Here is a tiny trained network, its code and every weight. The questions are about switching its units off for an input and a class, where a switched-off unit gives its printed mean instead of its output.

import numpy as np


def w(rows, s, z=0):
    codes = np.array(rows[::2]) - 128.0
    scale = np.full(codes.shape[1], s)
    scale[-1] = z or s
    return codes * scale


def f(y):
    return np.maximum(y, 0)


def log_softmax(a):
    a = a - a.max(-1, keepdims=True)
    return a - np.log(np.exp(a).sum(-1, keepdims=True))


def net(x, mask):
    res = np.array(x, float).reshape(1, 3) / 4 @ E
    y = f(res @ A[0][:, :-1].T + A[0][:, -1])
    res = res + np.where(mask, y, B[0][:, -1]) @ B[0][:, :-1]
    return log_softmax(res[-1] @ U[:, :-1].T + U[:, -1])


A, B = {}, {}
E = w([
[2,170,227,193,165,143,61,135],'x0',
[123,22,192,154,65,34,144,222],'x1',
[187,183,40,196,163,60,94,193],'x2',
],0.0096)
A[0] = w([
[154,108,158,175,58,82,173,190,56],'n1',
[61,103,172,200,137,121,117,149,253],'n2',
[112,109,215,36,68,150,156,54,29],'n3',
[130,190,83,128,198,182,150,44,48],'n4',
[108,38,166,146,61,135,142,43,35],'n5',
[142,43,168,138,121,228,209,82,3],'n6',
[159,140,93,231,77,87,99,183,45],'n7',
[18,202,173,156,163,72,106,140,255],'n8',
[105,170,103,89,204,176,67,98,15],'n9',
[42,109,149,116,84,99,84,226,40],'n10',
[138,87,67,93,2,120,154,137,234],'n11',
[154,57,224,158,79,90,127,215,210],'n12',
[63,129,190,167,170,149,107,122,17],'n13',
[125,203,132,108,106,211,190,107,83],'n14',
[174,144,51,199,208,154,91,212,71],'n15',
[173,165,96,198,151,65,106,165,104],'n16',
[201,109,52,70,83,99,197,91,249],'n17',
[115,57,188,81,116,143,153,185,77],'n18',
[172,165,100,184,132,101,71,170,33],'n19',
[104,80,190,76,85,167,135,60,202],'n20',
],0.0097,0.0041)
B[0] = w([
[43,184,136,111,64,163,194,74,192],'n1',
[162,82,134,180,155,165,94,85,221],'n2',
[102,141,119,29,192,180,103,174,208],'n3',
[44,164,142,146,55,110,183,70,199],'n4',
[91,156,59,77,135,188,82,177,185],'n5',
[110,101,93,71,193,207,158,187,181],'n6',
[98,208,73,82,149,191,95,161,182],'n7',
[126,35,156,183,184,175,104,76,241],'n8',
[36,166,125,156,72,95,219,87,180],'n9',
[70,105,95,159,86,120,186,80,193],'n10',
[128,35,173,226,114,190,83,64,204],'n11',
[66,232,119,117,131,102,177,24,250],'n12',
[124,119,96,178,207,215,254,112,193],'n13',
[98,172,141,86,99,105,198,68,177],'n14',
[140,148,102,54,191,192,140,131,189],'n15',
[146,132,81,27,177,178,128,116,186],'n16',
[168,64,150,199,186,167,188,47,225],'n17',
[95,154,119,46,98,102,194,69,190],'n18',
[147,147,47,74,159,168,115,171,169],'n19',
[177,187,112,84,191,172,57,153,224],'n20',
],0.0083,0.015)
U = w([
[142,166,78,50,178,162,115,165,82],'0',
[157,52,132,200,153,164,153,94,79],'1',
[93,190,106,105,46,86,195,91,61],'2',
[171,119,144,151,148,138,81,56,225],'3',
[221,162,170,148,118,61,74,206,2],'4',
[214,136,177,142,3,76,60,159,2],'5',
[193,151,160,164,51,91,76,192,2],'6',
],0.012,0.0056)

Each question gives the input, the list of numbers given to net, and the class t.
The units are the neurons (one row each of A and B). Each row of codes is followed by its name. A weight is (code - 128) times the scale printed after its matrix; where a second scale follows, it is the last column's (A, B and U).
mask holds one flag per neuron, in row order. A switched-off neuron (its flag False) gives its mean, the last column of its row in B, instead of its output. The means were averaged over made-up inputs and are rounded, as every weight is.
A unit's drop is (log p(t) with every unit on - log p(t) with that unit switched off) / (log p(t) with every unit on - log p(t) with every unit switched off).
The circuit of an input: a set's keep is (log p(t) with only the set's units on - log p(t) with every unit switched off) / (log p(t) with every unit on - log p(t) with every unit switched off). Starting from the 12 units with the biggest drops (on a tie, the unit counted first), units are removed one at a time, each time the one whose removal leaves the highest keep (on an exact tie, the one counted first), for as long as the keep stays at least 0.8.
units of the circuit, in order: the units of the circuit, biggest drop first
top k neurons: the k neurons with the biggest drops, biggest first
drop when u is switched off: that unit's drop, to one decimal
input [-8,-8,-7], class 1: units of the circuit, in order	[n17]
input [7,-5,-7], class 0: top 3 neurons	[n3; n20; n17]
input [1,-6,5], class 2: top 4 neurons	[n4; n9; n20; n3]
input [4,-7,-6], class 2: top 3 neurons	[n4; n9; n14]
input [1,8,7], class 2: top 3 neurons	[n12; n1; n10]
input [4,-1,3], class 1: top 3 neurons	[n20; n8; n12]
input [6,7,-4], class 2: top 3 neurons	[n12; n18; n17]
input [3,8,-8], class 0: top 2 neurons	[n20; n3]
input [-8,-7,5], class 1: top 2 neurons	[n17; n12]
input [-3,7,6], class 2: top 3 neurons	[n1; n12; n20]
input [4,-3,2], class 1: top 3 neurons	[n12; n20; n8]
input [-3,2,-4], class 0: top 3 neurons	[n8; n2; n3]
input [-3,-4,-1], class 2: top 3 neurons	[n8; n2; n4]
input [-3,5,2], class 2: units of the circuit, in order	[n1]
input [8,-8,-8], class 0: top 4 neurons	[n3; n20; n17; n11]
input [0,2,2], class 3: top 3 neurons	[n3; n4; n9]
input [-7,-6,0], class 1: top 2 neurons	[n17; n12]
input [8,-2,-1], class 1: drop when n14 is switched off	0.0
input [5,-4,-3], class 1: drop when n8 is switched off	0.3
input [-6,3,-7], class 0: units of the circuit, in order	[n3]
input [0,4,2], class 2: drop when n8 is switched off	0.1
input [-7,-6,5], class 1: drop when n17 is switched off	1.3
